Below is a small trained network, with its code and all its weights. Each question gives an input and a target symbol and asks what happens when units are switched off, that is, made to give their printed mean instead of their output.

import numpy as np


def w(rows, s, z=0):
    codes = np.array(rows[::2]) - 128.0
    scale = np.full(codes.shape[1], s)
    scale[-1] = z or s
    return codes * scale


def f(y):
    return np.maximum(y, 0)


def softmax(a):
    e = np.exp(a - a.max(-1, keepdims=True))
    return e / e.sum(-1, keepdims=True)


def log_softmax(a):
    a = a - a.max(-1, keepdims=True)
    return a - np.log(np.exp(a).sum(-1, keepdims=True))


def net(x, mask):
    ids = ['αβγδεζηθλμξπστψω'.index(c) for c in x.split()]
    T = len(ids)
    res = E[ids] + P[:T]
    q, k, v = (res @ M[0].T for M in (Q, K, V))
    z = softmax(np.where(np.tri(T) > 0, q @ k.T / 3**0.5, -1e9)) @ v
    res = res + np.where(mask[0], z, O[0][:, -1]) @ O[0][:, :-1]
    y = f(res @ A[0][:, :-1].T + A[0][:, -1])
    res = res + np.where(mask[1:17], y, B[0][:, -1]) @ B[0][:, :-1]
    return log_softmax(res[-1] @ U[:, :-1].T + U[:, -1])


Q, K, V, O, A, B = {}, {}, {}, {}, {}, {}
E = w([
[206,164,120,133,123,55,51,95,96,94,181,78],'α',
[120,86,87,136,241,223,35,67,100,119,164,247],'β',
[118,57,147,47,45,68,30,142,89,104,135,149],'γ',
[118,36,151,80,30,243,195,126,79,140,123,181],'δ',
[31,111,120,37,146,126,109,85,197,26,43,113],'ε',
[109,49,47,64,101,121,140,75,99,177,174,35],'ζ',
[23,204,99,110,115,183,90,218,137,158,86,81],'η',
[162,133,89,130,98,134,71,40,54,133,46,122],'θ',
[138,165,76,70,54,118,29,121,78,215,178,208],'λ',
[208,147,80,137,125,171,126,179,195,85,95,145],'μ',
[147,203,190,13,95,152,170,13,117,72,217,138],'ξ',
[72,6,145,155,112,159,87,81,64,213,84,108],'π',
[179,70,89,91,218,91,205,4,48,69,79,135],'σ',
[95,137,189,170,28,201,65,52,110,98,168,111],'τ',
[198,118,181,156,140,195,144,115,34,123,122,107],'ψ',
[125,152,204,51,47,96,105,132,91,217,35,207],'ω',
],0.013)
P = w([
[67,191,6,139,118,135,162,133,3,23,130,179],'0',
[115,190,116,117,124,118,160,113,59,124,149,167],'1',
[130,152,149,106,113,129,157,85,90,147,137,133],'2',
[140,132,151,106,127,144,138,71,101,152,125,117],'3',
[148,122,152,104,118,153,118,86,103,149,114,96],'4',
[153,124,154,90,126,163,105,82,106,140,109,86],'5',
[154,106,150,93,124,177,82,97,109,136,99,84],'6',
[161,108,133,79,122,199,57,105,107,122,92,85],'7',
[172,122,130,66,126,222,33,101,113,113,90,89],'8',
[181,102,123,59,129,238,19,101,114,105,72,87],'9',
[176,101,143,64,139,210,49,80,107,124,68,67],'10',
],0.0061)
Q[0] = w([
[75,113,171,238,146,36,253,153,149,176,238,182],'H1',
[116,81,84,67,44,123,48,57,63,150,179,189],'H1',
[142,141,115,80,121,187,97,40,42,149,105,107],'H1',
],0.0065)
K[0] = w([
[88,92,165,129,120,85,121,52,3,159,168,138],'H1',
[120,157,110,53,109,187,32,165,154,141,117,73],'H1',
[145,106,131,72,154,204,65,137,211,90,38,70],'H1',
],0.0066)
V[0] = w([
[198,11,148,21,79,99,63,9,66,69,168,206],'H1',
[190,111,106,202,76,167,25,131,3,218,199,105],'H1',
[27,123,140,41,134,141,43,59,2,155,117,55],'H1',
],0.0045)
O[0] = w([
[94,112,39,179,68,82,133,105,111,92,182,196,106],'H1',
[98,254,50,205,140,176,157,160,85,182,103,135,75],'H1',
[89,163,107,123,181,53,153,236,67,75,171,159,1],'H1',
],0.0074,0.003)
A[0] = w([
[169,118,128,101,144,149,217,87,131,178,93,88,174],'N1',
[156,83,206,92,159,98,124,146,82,130,196,125,122],'N2',
[2,135,189,140,99,154,120,164,93,195,101,117,132],'N3',
[162,64,174,57,122,105,102,70,190,111,115,154,146],'N4',
[193,174,182,241,172,150,130,143,87,25,176,150,118],'N5',
[112,84,115,105,165,159,129,145,166,72,139,33,60],'N6',
[136,207,50,97,147,52,143,228,160,82,85,212,163],'N7',
[156,200,89,134,81,121,110,75,153,101,124,119,107],'N8',
[113,117,143,68,113,187,156,68,94,77,120,81,83],'N9',
[170,88,179,205,113,168,54,82,137,188,140,82,117],'N10',
[179,174,168,91,135,153,134,175,87,143,153,242,188],'N11',
[118,154,16,170,196,136,131,145,90,172,61,164,3],'N12',
[3,168,98,119,99,80,77,132,162,112,54,146,145],'N13',
[213,111,122,72,134,146,157,72,159,171,167,80,90],'N14',
[101,75,188,116,129,132,105,86,183,223,85,97,37],'N15',
[100,176,63,135,189,53,135,224,173,162,246,106,124],'N16',
],0.0082,0.0038)
B[0] = w([
[116,117,165,135,157,190,86,156,102,135,156,98,220],'N1',
[63,93,202,151,143,67,35,170,138,66,101,160,160],'N2',
[201,137,138,132,159,177,117,58,61,80,123,184,162],'N3',
[129,100,86,241,76,117,185,117,170,117,98,108,254],'N4',
[166,140,85,31,134,77,142,165,117,69,75,160,165],'N5',
[163,170,140,61,119,90,166,166,116,91,113,187,170],'N6',
[208,116,181,113,173,131,133,229,209,127,255,210,160],'N7',
[158,159,159,139,137,103,116,133,164,102,175,124,176],'N8',
[26,164,156,138,137,121,130,169,132,138,148,150,234],'N9',
[130,113,162,56,137,129,130,86,170,169,109,117,250],'N10',
[58,150,117,128,105,81,122,112,143,200,23,136,174],'N11',
[135,127,177,175,144,67,153,26,205,172,99,77,145],'N12',
[71,136,64,135,155,79,65,112,28,115,148,52,160],'N13',
[136,136,111,199,139,138,71,173,118,206,142,111,236],'N14',
[238,104,82,106,129,118,179,187,150,77,164,136,195],'N15',
[43,116,182,109,135,216,199,152,184,91,27,44,141],'N16',
],0.0076,0.009)
U = w([
[192,177,148,150,163,28,84,78,112,123,178,68,19],'α',
[83,108,88,103,211,145,119,78,176,137,110,192,44],'β',
[86,73,124,130,88,79,99,137,135,70,101,119,108],'γ',
[78,116,120,149,75,211,194,159,83,126,130,202,135],'δ',
[67,126,91,89,116,124,214,96,153,93,82,41,76],'ε',
[109,104,80,123,107,120,102,202,73,177,247,96,181],'ζ',
[129,187,66,140,114,178,71,114,35,71,170,116,129],'η',
[134,103,147,200,92,158,102,103,157,193,94,61,254],'θ',
[123,162,90,87,91,98,65,127,114,201,150,196,29],'λ',
[230,146,125,154,143,171,159,225,194,66,157,170,113],'μ',
[58,212,158,185,114,123,130,143,150,159,150,124,5],'ξ',
[187,48,131,77,191,116,196,79,107,103,169,164,159],'π',
[127,108,121,254,193,139,150,102,59,109,140,121,74],'σ',
[108,161,187,27,82,138,157,44,169,87,190,155,157],'τ',
[91,145,205,52,178,151,77,154,87,131,76,99,133],'ψ',
[183,152,125,107,81,74,237,127,69,139,43,114,119],'ω',
],0.0079,0.0028)

Each question gives the input, a string of symbols that net reads in full, and the target symbol t.
The units are the heads (3 rows each of Q, K, V and O) and the neurons (one row each of A and B). Each row of codes is followed by its name. A weight is (code - 128) times the scale printed after its matrix; where a second scale follows, it is the last column's (O, A, B and U).
mask holds one flag per unit, heads first, then neurons. A switched-off unit (its flag False) gives its mean, the last column of its rows in O or B, instead of its output. The means were averaged over made-up inputs and are rounded, as every weight is.
A unit's drop is (log p(t) with every unit on - log p(t) with that unit switched off) / (log p(t) with every unit on - log p(t) with every unit switched off).
The circuit of an input: a set's keep is (log p(t) with only the set's units on - log p(t) with every unit switched off) / (log p(t) with every unit on - log p(t) with every unit switched off). Starting from the 12 units with the biggest drops (on a tie, the unit counted first), units are removed one at a time, each time the one whose removal leaves the highest keep (on an exact tie, the one counted first), for as long as the keep stays at least 0.8.
units of the circuit, in order: the units of the circuit, biggest drop first
top k neurons: the k neurons with the biggest drops, biggest first
drop of u: that unit's drop, to one decimal
input μ δ μ α, target θ: units of the circuit, in order => [H1 N14 N6]
input ψ τ β η, target ψ: units of the circuit, in order => [N4]
input μ θ μ σ, target θ: units of the circuit, in order => [H1 N14 N4]
input μ μ ζ ζ η ω μ τ ψ, target ψ: units of the circuit, in order => [N10 N4 N2]
input ζ ψ τ ω ω λ, target ξ: units of the circuit, in order => [H1 N16 N12]
input η λ μ ζ μ δ ξ α ζ β, target θ: units of the circuit, in order => [H1 N4 N6 N11]
input ζ θ ψ η μ ε τ, target τ: units of the circuit, in order => [N14 N10]
input ψ η β, target ψ: units of the circuit, in order => [H1 N4]
input ψ θ δ β ε τ, target γ: units of the circuit, in order => [H1 N2]
input ψ ζ ε, target γ: units of the circuit, in order => [H1 N4 N2]
input μ μ ω μ τ ψ λ η, target η: units of the circuit, in order => [N3 N13]
input λ ξ α τ ε ζ ζ, target γ: units of the circuit, in order => [H1 N2]
input η β ζ λ ψ τ, target ψ: units of the circuit, in order => [H1 N4]
input ζ θ θ, target α: top neuron => [N12]
input η ε β ε ψ ψ η δ γ θ, target ψ: top 2 neurons => [N4 N15]
input ψ θ μ ω ζ ζ τ τ, target τ: top 2 neurons => [N10 N14]
input μ θ ω δ η, target η: top 3 neurons => [N3 N13 N10]
input μ μ ζ τ ψ ζ ζ ξ μ ξ, target ξ: top 2 neurons => [N9 N14]
input μ μ θ ψ μ ψ ξ ε γ α σ, target σ: top 2 neurons => [N4 N10]
input δ η ψ δ γ, target ψ: top 2 neurons => [N2 N15]
input π τ ψ η, target ψ: top 4 neurons => [N16 N4 N13 N3]
input ε θ ξ ζ θ, target γ: top neuron => [N2]
input γ η ζ, target ψ: top 2 neurons => [N4 N16]
input θ μ ψ μ δ μ ψ π, target π: drop of N15 => 0.9
input μ θ μ β η μ μ μ ψ ε, target ε: drop of N13 => 0.2
input α λ π ζ θ ε, target γ: drop of H1 => 0.7
